Below are the code and all the weights of a small trained network. Each question names an input and a target symbol and asks about switching units off, where a switched-off unit gives its printed mean instead of its output.

import numpy as np


def w(rows, s, z=0):
    codes = np.array(rows[::2]) - 128.0
    scale = np.full(codes.shape[1], s)
    scale[-1] = z or s
    return codes * scale


def f(y):
    return np.maximum(y, 0)


def softmax(a):
    e = np.exp(a - a.max(-1, keepdims=True))
    return e / e.sum(-1, keepdims=True)


def log_softmax(a):
    a = a - a.max(-1, keepdims=True)
    return a - np.log(np.exp(a).sum(-1, keepdims=True))


def net(x, mask):
    ids = ['δεμπτφω'.index(c) for c in x.split()]
    T = len(ids)
    res = E[ids] + P[:T]
    u = 0
    for l in range(3):
        q, k, v = (res @ M[l].T for M in (Q, K, V))
        z = softmax(np.where(np.tri(T) > 0, q @ k.T / 2**0.5, -1e9)) @ v
        res = res + np.where(mask[u], z, O[l][:, -1]) @ O[l][:, :-1]
        u += 1
        y = f(res @ A[l][:, :-1].T + A[l][:, -1])
        res = res + np.where(mask[u : u + 4], y, B[l][:, -1]) @ B[l][:, :-1]
        u += 4
    return log_softmax(res[-1] @ U[:, :-1].T + U[:, -1])


Q, K, V, O, A, B = {}, {}, {}, {}, {}, {}
E = w([
[179,191,163,135,65,148,200,107],'δ',
[81,36,142,223,176,85,197,108],'ε',
[24,116,63,241,111,136,125,150],'μ',
[102,155,210,2,139,197,228,181],'π',
[43,61,74,49,64,129,135,135],'τ',
[92,46,76,97,157,63,150,149],'φ',
[82,166,39,144,141,176,108,136],'ω',
],0.019)
P = w([
[144,188,28,114,97,191,172,71],'0',
[94,70,127,86,97,133,150,222],'1',
[91,81,122,114,50,119,147,245],'2',
[87,95,112,133,91,155,157,222],'3',
[105,122,141,133,117,107,74,112],'4',
[112,132,163,149,121,103,83,124],'5',
[96,124,183,145,137,125,129,131],'6',
[99,132,167,142,81,117,100,145],'7',
],0.011)
Q[0] = w([
[180,145,94,118,127,125,134,84],'L0H1',
[197,72,44,164,78,191,253,254],'L0H1',
],0.0069)
K[0] = w([
[96,114,173,170,132,151,176,53],'L0H1',
[124,159,56,155,108,157,180,2],'L0H1',
],0.007)
V[0] = w([
[59,185,127,140,113,172,116,136],'L0H1',
[10,101,128,118,98,127,141,110],'L0H1',
],0.012)
O[0] = w([
[170,44,106,77,87,100,68,57,175],'L0H1',
[193,52,149,182,254,195,132,159,248],'L0H1',
],0.0098,0.014)
A[0] = w([
[81,254,229,79,220,57,159,90,144],'L0N1',
[130,52,184,110,110,58,29,185,163],'L0N2',
[81,173,55,199,101,193,87,71,250],'L0N3',
[40,74,9,140,82,180,207,245,76],'L0N4',
],0.0058,0.0016)
B[0] = w([
[126,82,129,76,83,123,119,138,139],'L0N1',
[94,115,146,127,219,217,194,106,202],'L0N2',
[116,67,119,106,159,124,161,92,163],'L0N3',
[200,160,118,5,225,110,141,127,254],'L0N4',
],0.011,0.0096)
Q[1] = w([
[238,50,84,104,137,179,254,140],'L1H1',
[50,164,90,116,53,105,143,77],'L1H1',
],0.0071)
K[1] = w([
[199,203,19,146,13,137,189,59],'L1H1',
[1,112,65,112,77,127,29,154],'L1H1',
],0.0079)
V[1] = w([
[162,90,186,107,2,152,66,94],'L1H1',
[58,88,54,229,106,90,176,134],'L1H1',
],0.0067)
O[1] = w([
[117,114,86,193,187,186,197,121,10],'L1H1',
[147,52,124,156,6,54,166,164,40],'L1H1',
],0.014,0.012)
A[1] = w([
[163,112,144,105,128,226,124,162,61],'L1N1',
[157,80,152,99,121,54,66,178,249],'L1N2',
[126,65,76,30,163,80,186,137,86],'L1N3',
[128,213,166,254,74,111,74,180,73],'L1N4',
],0.0079,0.002)
B[1] = w([
[164,106,157,187,190,18,149,146,212],'L1N1',
[153,102,233,147,87,187,165,169,210],'L1N2',
[105,166,89,167,53,159,73,93,253],'L1N3',
[150,181,245,3,164,67,220,67,128],'L1N4',
],0.0075,0.023)
Q[2] = w([
[159,178,78,117,132,180,254,95],'L2H1',
[30,174,120,206,94,97,104,194],'L2H1',
],0.0087)
K[2] = w([
[175,198,250,247,118,180,181,254],'L2H1',
[140,55,135,51,182,104,78,215],'L2H1',
],0.007)
V[2] = w([
[20,255,214,92,213,142,246,173],'L2H1',
[110,106,246,143,92,69,142,166],'L2H1',
],0.0043)
O[2] = w([
[125,129,105,239,179,101,58,229,18],'L2H1',
[144,11,215,242,164,183,75,150,2],'L2H1',
],0.012,0.0034)
A[2] = w([
[253,122,117,97,200,157,121,138,17],'L2N1',
[195,121,136,183,40,221,125,141,1],'L2N2',
[109,89,148,99,85,141,170,51,112],'L2N3',
[87,255,98,158,68,65,210,77,69],'L2N4',
],0.0078,0.0046)
B[2] = w([
[125,157,155,171,21,77,160,109,253],'L2N1',
[81,78,57,146,163,97,183,126,166],'L2N2',
[91,84,71,246,99,158,82,156,230],'L2N3',
[82,79,140,43,178,128,82,157,146],'L2N4',
],0.012,0.022)
U = w([
[245,69,94,122,148,243,122,189,254],'δ',
[191,2,112,128,124,53,90,157,42],'ε',
[127,114,142,159,97,245,120,121,110],'μ',
[73,126,126,184,99,132,94,194,84],'π',
[112,66,154,133,113,82,128,60,35],'τ',
[180,85,168,137,126,212,40,144,224],'φ',
[81,86,146,121,142,186,113,143,163],'ω',
],0.0051,0.0045)

Each question gives the input, a string of symbols that net reads in full, and the target symbol t.
The units are the heads (2 rows each of Q, K, V and O) and the neurons (one row each of A and B). Each row of codes is followed by its name. A weight is (code - 128) times the scale printed after its matrix; where a second scale follows, it is the last column's (O, A, B and U).
mask holds one flag per unit, layer by layer, with each layer's heads first. A switched-off unit (its flag False) gives its mean, the last column of its rows in O or B, instead of its output. The means were averaged over made-up inputs and are rounded, as every weight is.
A unit's drop is (log p(t) with every unit on - log p(t) with that unit switched off) / (log p(t) with every unit on - log p(t) with every unit switched off).
The circuit of an input: a set's keep is (log p(t) with only the set's units on - log p(t) with every unit switched off) / (log p(t) with every unit on - log p(t) with every unit switched off). Starting from the 12 units with the biggest drops (on a tie, the unit counted first), units are removed one at a time, each time the one whose removal leaves the highest keep (on an exact tie, the one counted first), for as long as the keep stays at least 0.8.
circuit, biggest first: the units of the circuit, biggest drop first
unit that matters most: the unit with the biggest drop
k most important neurons: the k neurons with the biggest drops, biggest first
k most important neurons of layer l: the k neurons of layer l with the biggest drops, biggest first
input δ δ μ φ μ μ τ φ, target δ: most important neuron of layer 2 => [L2N1]
input φ φ φ μ φ τ τ, target φ: circuit, biggest first => [L1H1; L0H1; L1N2; L2H1]
input τ τ φ, target τ: 2 most important neurons of layer 0 => [L0N2; L0N4]
input φ μ φ φ π π φ ε, target φ: circuit, biggest first => [L1H1; L0H1; L1N2; L2H1]
input φ ε π, target φ: 2 most important neurons of layer 0 => [L0N4; L0N1]
input π ω ε φ μ μ φ, target π: circuit, biggest first => [L1H1; L2H1; L2N1]
input π π ε ε, target π: circuit, biggest first => [L2H1; L1H1]
input τ τ δ φ π, target τ: 2 most important neurons => [L1N1; L2N3]
input μ φ φ τ μ, target μ: 3 most important neurons => [L2N3; L0N3; L1N1]
input φ δ μ δ π, target π: circuit, biggest first => [L2H1; L0H1]
input ε μ φ ω τ ε π ω, target ε: circuit, biggest first => [L1H1; L0H1]
input τ ω δ, target ε: 3 most important neurons => [L0N4; L1N3; L1N1]
input π φ ω, target π: circuit, biggest first => [L2H1; L1H1]
input ω φ τ ε, target ω: 4 most important neurons => [L2N4; L1N2; L2N1; L0N3]
input π φ μ τ ω ε, target π: 2 most important neurons => [L2N1; L1N3]
input τ ω τ ε μ, target τ: most important neuron of layer 1 => [L1N3]
input μ ε ε φ τ φ φ π, target μ: circuit, biggest first => [L2H1; L1H1; L2N3; L0H1]
input π φ φ φ φ, target π: circuit, biggest first => [L1H1; L2H1; L0H1]
input π τ ω φ μ ω, target π: 2 most important neurons => [L2N1; L1N3]
input φ φ δ, target π: circuit, biggest first => [L2H1; L0H1]
input φ π φ μ φ ω, target φ: 3 most important neurons => [L0N4; L1N2; L2N2]
input ε μ ω ε τ μ, target ε: circuit, biggest first => [L1H1; L0H1]
input δ π φ π τ μ ω, target δ: unit that matters most => L0N4
input φ φ τ, target φ: 3 most important neurons => [L0N4; L1N2; L1N3]
input ε μ ω φ ω τ, target ε: 2 most important neurons => [L2N2; L1N2]
